Each row has a name. After each piece below comes the name of the row it's from, unless a question asks for something else. Each question is about the rows just above it. Places in a row count from 0.

Columns, left to right: Q S U L Y C M N
X: [ -9  -6  29 -10  -9  14  20  -4]
G: [-10 -11  23  -9 -16   1  20  -1]
A: [ 24  -1  14  24 -10  23  19   2]
H: [-40 -18   3  -8  -9 -17  20  12]
T: [-3 -7 34  9 -9 -2 -5 13]
V: [  4 -16   1  -5  14  31  -5  13]
[-9 -9] is in which column, read top down? => Y
The next entry after [ -6  29 -10  -9  14  20]: => [-4]
Which column holds this, read top down? [-2 31] => C
Where in the named rows is [-4]? => X, 7
Which value is in both H and T? => [-9]
The one value in T and H: => [-9]
[-11] is at row and place => G, 1

Columns, left to right: Zazo kugu bip mam vunen Duko
P: [ 47   8 -17 -13  41  37]
E: [-34  -8  -1 -22 -19  -3]
W: [ -6   3  -8   5 -13  -9]
B: [-4 -3 -2 -1 -1 -9]
F: [ -1 -13  14 -12  22  10]
Z: [ 9 11 -8  5 -1 22]
K: [-30  22  14   0  -3 -16]
R: [-6  3 -8  5  4 -2]
J: [-30 -19  14   0  -3  -2]
find: [-6  3 -8  5  4 -2] => R
[ -3  -9  -9  10  22 -16  -2] is in which column, read top down? => Duko
Which value is in both Z and B? => [-1]
[ -9  -9  10  22 -16  -2] is in which column, read top down? => Duko
Row and place of [10] in the named rows: => F, 5

Columns, left to right: dufu dival sugok kazu
Nuluf: [-5 11 -2 12]
vegil: [ -2 -51  10  29]
Bivu: [ 17 -15 -13  13]
puf: [ 11  -5  25 -20]
Which column holds this, read top down? [17 11] => dufu
Which column holds [12 29] top down? => kazu
The next entry after [11 -5]: => [25]

Columns, left to right: logu razi fofik Mek dokeg pav fur gub
lasu: [-10  -7 -49  45  -5   2  38  38]
bap: [ -3 -13  25 -23 -15 -16   7  -6]
zano: [-17  42  -6  -6   2  16  15 -14]
Nesud: [ 34  20  35  20 -17  35  12  -8]
vegip: [-48  22  12 -31  -8 -24   7 -30]
Which column holds this, read top down? [-17  34] => logu
Which column holds this, read top down? [ -3 -17  34 -48] => logu
The one value in lasu and zano: => [2]

Columns, left to right: gemag mabu ganib Pabu Fugug Bogaz rupun tizeg
faf: [-28  29 -27  26  24 -13 -23  15]
zaro: [ -6   1 -15   8   6 -11  -5 -17]
foto: [-17  11 -18  16  21 -17 -28  24]
lusa: [ 12  -8  16 -16 -17   7  17  -7]
gemos: [-13  12 -12   9   4  -2   5 -14]
Sem: [ 37 -39  41 -37 -24  13  17 -14]
Ved: [ 41 -37  40 -40 -27  18  21 -20]
suri: [-6  7 -8  5 -1 -8  2 -2]
nabu: [-6  6 -6  9  1 14  0 26]
rudib: [  5   4   6  -5 -22  30  26 -32]
Zut: [ 26 -19  25 -27  16 -19 -14  17]
boze: [-39  41 -40 -24   8  13  -1  27]
[14] is at row and place => nabu, 5
[ 26 -32  17] is in which column, read top down? => tizeg
find: [ 26 -19  25 -27  16 -19 -14  17] => Zut
What is the next entry after [ 41 -40 -24   8  13  -1]? => [27]

Columns, left to right: roduz fut Forok Pelol
sep: [-31  -5  -7 -55]
mon: [ -9  31 -33  -8]
demek: [  9 -38  -6 -15]
Give the next entry after [-5 -7]. => [-55]
Where in the named rows is [-7]? => sep, 2
[-8] is at row and place => mon, 3

Columns, left to right: zule melev nogi tofaf puzik
Sov: [ 16   9 -33  11  23]
fonof: [  6  -4 -24  12  18]
gop: [ 19   7 -22  17 -35]
nefo: [ 16   9 -33  13  43]
Veg: [-37  47 -30 -32  -1]
Gilad: [  6  -4 -24  12  -8]
sobaf: [-30  -4  18  45 -24]
Give the next entry after [ 19   7 -22]. => [17]
Which column holds this, read top down? [-33 -24] => nogi

Columns, left to right: kozi Tafu Fiko tisad febis sev fedod veva
nugi: [-10  48 -47  31  -5 -11  30   3]
Pud: [ 48 -10 -47  25  33   8 -11 -48]
Tol: [ 48  47   8 -12  33  48 -11 -48]
find: [-10  48 -47  31  -5 -11  30   3] => nugi
Which column holds this, read top down? [-10  47] => Tafu
Where do [ 48  47   8 -12  33  48 -11 -48] appear? => Tol
Where in the named rows is [31]? => nugi, 3
What is the next entry after [48 47]? => [8]

Columns, left to right: buli sogom Logov Sasa
Ler: [44 17  7 24]
Bipu: [ 59 -37  37 -24]
zokef: [ 59 -37  37 -11]
pilab: [  1  -2 -27  -3]
Zodi: [ 42 -19  23 -10]
zegin: [-46  31  12  19]
Which column holds this, read top down? [44 59 59] => buli
[ 24 -24] is in which column, read top down? => Sasa

Columns, left to right: bot vev goru tobi
Tokil: [18 23 18 48]
rek: [18 -3 18 -1]
gobu: [ -6 -13  48 -17]
bako: [21 23 18 50]
negid: [18  4  3 12]
fafut: [ 21  23 -35  43]
[ 23  -3 -13  23   4] is in which column, read top down? => vev
[-6 21 18 21] is in which column, read top down? => bot
Give the next entry after [-3 18]. => [-1]
The row with [ 21  23 -35  43] is => fafut
Which value is in both Tokil and gobu? => [48]
[21 23 18 50] is in which row? => bako

Columns, left to right: pugep num Pagaz logep
mupa: [ 33  41 -53  40]
menap: [0 0 0 0]
gugon: [ 32  -8 -28  -4]
podu: [ 20 -15  32 -12]
tis: [-37  15  56  40]
Vel: [ 39 -17 -41 -20]
Guzes: [ 26 -19  39 -16]
Shared by Guzes and Vel: => [39]
[ -8 -15] is in which column, read top down? => num
Give the next entry after [15 56]. => [40]

Columns, left to right: tofa silu Gug Zud bego Dano kugig bal pural sebo
megeb: [  5  33  30  -5 -11 -36   8 -23  -4 -37]
ruti: [ 10  23 -13   3   2  -4  30  22   1 -38]
loraz: [-15 -28  -4  -6  -8   8 -23 -36 -11  58]
famud: [ 25 -13   3   2  -4  30 -28 -36 -12  58]
Row and place of [-5] in the named rows: => megeb, 3
What is the next entry after [ -8   8 -23 -36 -11]? => [58]
Which column holds this, read top down? [ 10 -15] => tofa
find: [-15 -28  -4  -6  -8   8 -23 -36 -11  58] => loraz
What is the next entry after [ 23 -13   3   2  -4  30]? => [22]
What is the next entry after [ 3  2 -4 30 22  1]? => [-38]

Columns, left to right: Rozek Zas vanof Bere nabe Kele maz
suf: [-28 -37 -53 -54  17  36  30]
gur: [37 31 -9 32 54 23 32]
ses: [-25 -14 -22 -20  29  -4 -22]
Bagi: [ 43 -44  32  45  28 -36  37]
niva: [37 31 -9 32 54 23 -6]
Seta: [  5 -25  45  -3 -10   0  54]
vus: [37 31 -9 32 54 23 25]
Which column holds this, read top down? [-28  37 -25  43  37   5] => Rozek
The row with [  5 -25  45  -3 -10   0  54] is => Seta
[ 17  54  29  28  54 -10] is in which column, read top down? => nabe

Columns, left to right: libu besav sug Lameb fise gugip ledi fos kot
pubo: [-36 -13 -14   8 -13 -26  13 -32   4]
Balas: [-20   3 -21  27 -19  13 -37  35 -17]
gegup: [-40   5 -46 -36 -35  16   7 -21   3]
Which column holds [ 13 -37] top down? => ledi
The one value in gegup and pubo: => [-36]
Which value is in both Balas and pubo? => [13]
Which value is in both pubo and Balas? => [13]
Shared by pubo and gegup: => [-36]
Which column holds [13 16] top down? => gugip
The row with [-40   5 -46 -36 -35  16   7 -21   3] is => gegup

Columns, left to right: pime vakup kul tavit Rokog nimad bozif tegul muli fakub
vemo: [  2  26 -43  11 -40  15  -7   5  47 -42]
Megag: [ 34  10 -31  35  25  57  -7  16  47  32]
kolov: [-13  15  34  11  -8   0  -7 -47  57  32]
runuk: [-35   7  -5  17  14 -43  34 -18 -36  32]
Shared by vemo and runuk: => [-43]
[17] is at row and place => runuk, 3
Which value is in both runuk and vemo? => [-43]
find: [-13  15  34  11  -8   0  -7 -47  57  32] => kolov

Columns, left to right: nitov selo gep lete Fadup sogob Funo
Ruk: [ 19 -17 -12  19 -16  13  -2]
pabo: [  8  -9  -8  10 -20  -6 -20]
ruf: [21 -3 17  9 33 28  1]
zefed: [  8   7 -14   5  19  29 -15]
Kez: [-19  20  28  14  -3  13   1]
gizu: [-23   0   3  -8  -2  -1  -4]
kavop: [ 34   4 -22   3  -7  17   6]
gogaz: [ 21  11  52  18 -16  -3  16]
Demu: [ 18   0  10  12 -14  -3  21]
bisa: [-18  -1 -21   1  46   6  12]
dilin: [ 19 -17 -12  19 -16  13 -18]
Which column holds this, read top down? [ -2  -7 -16] => Fadup
[-7] is at row and place => kavop, 4

Columns, left to right: Kupe gul mus Vilin tavur Pim fab
gude: [ -8   7 -12  10   9  23 -11]
zevot: [-44 -21 -24 -52  62 -26  30]
sugik: [ -8   7 -12  10 -17  23   6]
Where in the named rows is [30]? => zevot, 6
The row with [ -8   7 -12  10   9  23 -11] is => gude
Which column holds this, read top down? [-44  -8] => Kupe
Row and place of [-21] in the named rows: => zevot, 1

Columns, left to right: dar zul Fofar Rese dusul pogus zakip
rutik: [ 17 -35   4  23   9 -10  20]
Tuva: [ 17  32 -12  -9 -33 -60 -12]
Bol: [  1 -13 -23 -27  30  17  -1]
dofif: [-12  -9 -33 -61  10  31 -59]
Vume: [-32 -23 -24  -9 -33 -60  32]
Row and place of [9] in the named rows: => rutik, 4
Give the next entry after [-24  -9 -33 -60]. => [32]
Where in the named rows is [23]? => rutik, 3
Which column holds [ 17   1 -12] top down? => dar
The next entry after [  1 -13 -23]: => [-27]
Row and place of [4] in the named rows: => rutik, 2

Columns, left to right: peli Gen Zab Boku sapa Takab
Fezuk: [-30  18   7 -47  16 -23]
Kuvuv: [-33 -29 -34 -47  16  15]
tiz: [-17 -24 -23 -37 -35 -41]
dedub: [-48  26 -34 -29 -36  -8]
The next entry after [-34 -29 -36]: => [-8]
Where in the named rows is [-30]? => Fezuk, 0
[-37 -29] is in which column, read top down? => Boku
Where in the named rows is [15]? => Kuvuv, 5
Shared by Fezuk and tiz: => [-23]
Which row holds [-48  26 -34 -29 -36  -8]? => dedub

Columns, left to right: kefiv ziti dizin nar Gem vuku
Lim: [ 1  3  0 -5  0  1]
rul: [-17  -4 -15   0   7   1]
konop: [-58   5  41 -10 -16   0]
seniz: [ -4 -13 -57   1  11   4]
dor: [-10   4   0   3   2  -4]
Which column holds this, read top down? [-58  -4 -10] => kefiv
Row and place of [-16] in the named rows: => konop, 4
[-58] is at row and place => konop, 0
Give the next entry after [-58   5  41 -10]. => [-16]
find: [-58   5  41 -10 -16   0] => konop
What is the next entry after [ -4 -15   0]? => [7]
Row and place of [2] in the named rows: => dor, 4

Columns, left to right: deki zof Nilug lugal Pibiv Vabi pago
bagad: [ 13  59   4  20 -10  33 -21]
Pom: [-10  59   4  20  33  -9 -21]
mede: [ 12 -49  21 -35 -27  -3   6]
Give the next entry after [33 -9]. => [-21]
Row and place of [12] in the named rows: => mede, 0
Where do [ 13  59   4  20 -10  33 -21] appear? => bagad

Columns, left to right: nuku Bedom Lepov tovaz Lepaf
zige: [22 -7  0 24 24]
lado: [-49   5   0   0  24]
moge: [26 23  0  0 23]
zamu: [  6 -19   0   0  22]
Golot: [45 -4  0 24 24]
rigu: [16 26  0 24 24]
giva: [-6 -7  0  0 24]
Fop: [43 12  0  0 24]
Degi: [-21  25   1  24  24]
Row and place of [-4] in the named rows: => Golot, 1
find: [-21  25   1  24  24] => Degi
Which column holds this, read top down? [-49  26   6  45  16  -6  43 -21] => nuku

Columns, left to right: Let gadol fel Veka lun ruv suno vupir lated Gemer
zedu: [ 4  4  0  0 -1  3  4 -5 -4  0]
fufid: [  5   3 -25   2   2  -2  -5   6   5  -4]
mukid: [  4 -10  17   4   5  -6  -2   0   1   2]
vovu: [  4  -1 -34   8   6   0  -4  -5  -1  -5]
poz: [  8  -3 -13   5  -2   4  -1   9   5  -2]
samab: [  2  -2 -61   4  -4  -1   8   3   1 -10]
Zipil: [  7   2 -26   4  -3   2  -5   1   1  -4]
fol: [ 1  1  4  0  1  4  1 -2  3  0]
seli: [  3   1 -17   0  -1  -5  -2   3  -2  -3]
find: [  3   1 -17   0  -1  -5  -2   3  -2  -3] => seli
[  2  -2 -61   4  -4  -1   8   3   1 -10] is in which row? => samab
Where do [ 1  1  4  0  1  4  1 -2  3  0] appear? => fol

